Below is a small trained network, with its code and all its weights. Each question gives an input and a target symbol and asks what happens when units are switched off, that is, made to give their printed mean instead of their output.

import numpy as np


def w(rows, s, z=0):
    codes = np.array(rows[::2]) - 128.0
    scale = np.full(codes.shape[1], s)
    scale[-1] = z or s
    return codes * scale


def f(y):
    return y / 2 * (1 + np.tanh(0.7978845608 * (y + 0.044715 * y**3)))


def softmax(a):
    e = np.exp(a - a.max(-1, keepdims=True))
    return e / e.sum(-1, keepdims=True)


def log_softmax(a):
    a = a - a.max(-1, keepdims=True)
    return a - np.log(np.exp(a).sum(-1, keepdims=True))


def net(x, mask):
    ids = ['ΓΔΞΦΩαβεζηλμπσψ'.index(c) for c in x.split()]
    T = len(ids)
    res = E[ids] + P[:T]
    u = 0
    for l in range(3):
        q, k, v = (res @ M[l].T for M in (Q, K, V))
        z = softmax(np.where(np.tri(T) > 0, q @ k.T / 2**0.5, -1e9)) @ v
        res = res + np.where(mask[u], z, O[l][:, -1]) @ O[l][:, :-1]
        u += 1
        y = f(res @ A[l][:, :-1].T + A[l][:, -1])
        res = res + np.where(mask[u : u + 4], y, B[l][:, -1]) @ B[l][:, :-1]
        u += 4
    return log_softmax(res[-1] @ U[:, :-1].T + U[:, -1])


Q, K, V, O, A, B = {}, {}, {}, {}, {}, {}
E = w([
[125,160,149],'Γ',
[114,139,104],'Δ',
[118,139,130],'Ξ',
[102,133,136],'Φ',
[112,148,95],'Ω',
[63,49,69],'α',
[160,116,66],'β',
[54,108,83],'ε',
[189,160,205],'ζ',
[82,36,144],'η',
[108,142,150],'λ',
[118,147,119],'μ',
[77,9,158],'π',
[108,170,248],'σ',
[123,159,110],'ψ',
],0.016)
P = w([
[107,137,131],'0',
[22,92,152],'1',
[210,86,142],'2',
[21,93,159],'3',
[220,84,146],'4',
[15,83,160],'5',
[230,88,144],'6',
[14,78,158],'7',
[237,94,143],'8',
[10,77,153],'9',
[239,96,143],'10',
[10,79,154],'11',
[245,102,145],'12',
],0.014)
Q[0] = w([
[139,11,169],'L0H1',
[132,60,126],'L0H1',
],0.011)
K[0] = w([
[129,254,152],'L0H1',
[190,220,103],'L0H1',
],0.0079)
V[0] = w([
[153,247,116],'L0H1',
[118,209,103],'L0H1',
],0.011)
O[0] = w([
[175,250,71,3],'L0H1',
[108,199,152,47],'L0H1',
],0.014,0.0037)
A[0] = w([
[128,90,134,2],'L0N1',
[120,62,158,120],'L0N2',
[158,82,159,104],'L0N3',
[145,138,246,86],'L0N4',
],0.011,0.0092)
B[0] = w([
[97,254,82,128],'L0N1',
[100,228,123,247],'L0N2',
[202,142,95,184],'L0N3',
[88,73,97,156],'L0N4',
],0.0095,0.013)
Q[1] = w([
[127,114,68],'L1H1',
[9,198,118],'L1H1',
],0.015)
K[1] = w([
[134,134,70],'L1H1',
[133,250,136],'L1H1',
],0.018)
V[1] = w([
[94,91,6],'L1H1',
[95,11,173],'L1H1',
],0.013)
O[1] = w([
[132,73,4,254],'L1H1',
[102,172,64,211],'L1H1',
],0.023,0.00068)
A[1] = w([
[177,25,150,13],'L1N1',
[251,73,88,6],'L1N2',
[217,123,191,21],'L1N3',
[53,254,146,3],'L1N4',
],0.007,0.0042)
B[1] = w([
[221,131,147,249],'L1N1',
[136,166,147,205],'L1N2',
[175,246,62,245],'L1N3',
[103,166,34,254],'L1N4',
],0.011,0.0029)
Q[2] = w([
[2,179,27],'L2H1',
[110,126,132],'L2H1',
],0.0076)
K[2] = w([
[58,252,152],'L2H1',
[101,157,167],'L2H1',
],0.0035)
V[2] = w([
[92,253,153],'L2H1',
[105,47,191],'L2H1',
],0.0025)
O[2] = w([
[61,133,55,250],'L2H1',
[53,4,236,41],'L2H1',
],0.0036,0.0024)
A[2] = w([
[124,14,184,93],'L2N1',
[79,78,254,104],'L2N2',
[250,70,224,8],'L2N3',
[111,65,151,100],'L2N4',
],0.0082,0.011)
B[2] = w([
[167,146,10,200],'L2N1',
[171,176,180,254],'L2N2',
[68,23,142,237],'L2N3',
[169,107,102,151],'L2N4',
],0.014,0.008)
U = w([
[69,64,117,140],'Γ',
[103,44,139,60],'Δ',
[226,199,103,183],'Ξ',
[85,53,106,170],'Φ',
[101,75,162,113],'Ω',
[126,132,178,55],'α',
[163,42,107,67],'β',
[252,114,79,174],'ε',
[36,112,156,178],'ζ',
[183,78,33,58],'η',
[176,85,137,191],'λ',
[116,213,77,83],'μ',
[122,124,69,204],'π',
[141,160,154,172],'σ',
[81,195,156,1],'ψ',
],0.013,0.0097)

Each question gives the input, a string of symbols that net reads in full, and the target symbol t.
The units are the heads (2 rows each of Q, K, V and O) and the neurons (one row each of A and B). Each row of codes is followed by its name. A weight is (code - 128) times the scale printed after its matrix; where a second scale follows, it is the last column's (O, A, B and U).
mask holds one flag per unit, layer by layer, with each layer's heads first. A switched-off unit (its flag False) gives its mean, the last column of its rows in O or B, instead of its output. The means were averaged over made-up inputs and are rounded, as every weight is.
A unit's drop is (log p(t) with every unit on - log p(t) with that unit switched off) / (log p(t) with every unit on - log p(t) with every unit switched off).
unit that matters most: the unit with the biggest drop
top k neurons: the k neurons with the biggest drops, biggest first
top k neurons in layer l: the k neurons of layer l with the biggest drops, biggest first
input Ω Φ σ ε, target β: top 2 neurons in layer 2 : (L2N3; L2N1)
input α ε β Δ Φ μ, target π: top neuron : (L0N1)
input Δ σ π ζ, target ε: top 4 neurons : (L0N4; L0N2; L2N1; L2N2)
input ε Φ Γ σ Ω Γ, target μ: top 2 neurons : (L0N2; L1N4)
input Φ Δ η σ Ω μ, target ζ: top 3 neurons in layer 1 : (L1N4; L1N1; L1N3)
input Ω Ξ ψ π σ ε Φ π, target β: top 4 neurons : (L2N3; L2N1; L1N1; L0N2)
input ε π Δ π π σ Δ, target μ: top 2 neurons : (L0N4; L2N3)
input Δ λ π η Γ α π Ω ψ λ Δ, target η: top 3 neurons : (L0N3; L2N2; L0N1)
input Δ β ψ Φ π α η β ε η Ξ Δ, target ε: top 4 neurons : (L0N2; L2N1; L2N2; L0N3)
input α π ζ Δ π Γ π π σ, target μ: top 2 neurons in layer 0 : (L0N2; L0N4)
input Ξ ψ Φ Δ α ε, target Ξ: top 4 neurons : (L0N2; L2N2; L2N1; L0N4)
input λ ψ α ζ σ Γ, target σ: top 2 neurons : (L0N2; L0N4)
input Ω ζ ζ Δ Φ Ξ α Ξ α, target η: top 2 neurons : (L0N2; L2N2)
input ψ α Ω μ σ ψ ε Ξ ψ ζ, target Δ: unit that matters most : L2N3
input π Δ Δ Ω Ξ ψ η σ π ζ, target η: top 3 neurons : (L0N4; L0N1; L0N2)
input η Φ ε Γ, target Φ: top 3 neurons : (L0N2; L0N1; L0N3)
input Ξ Ω α Φ Φ Ξ, target Ξ: top 2 neurons in layer 0 : (L0N2; L0N3)
input λ λ ζ Ω Δ π π Φ η, target Ξ: top 3 neurons in layer 0 : (L0N4; L0N2; L0N3)
input Δ Ω ε π λ σ, target ε: top 3 neurons in layer 0 : (L0N4; L0N2; L0N3)
input ζ Δ Γ σ π σ η ζ σ Φ, target α: top 2 neurons in layer 0 : (L0N2; L0N3)
input ψ μ ε ε Φ Φ, target Δ: top neuron in layer 1 : (L1N3)
input Φ π Ξ σ Ξ Ω Ω α π α, target ζ: top 2 neurons in layer 0 : (L0N2; L0N4)
input π α Ξ ψ, target η: top 3 neurons in layer 0 : (L0N1; L0N2; L0N3)
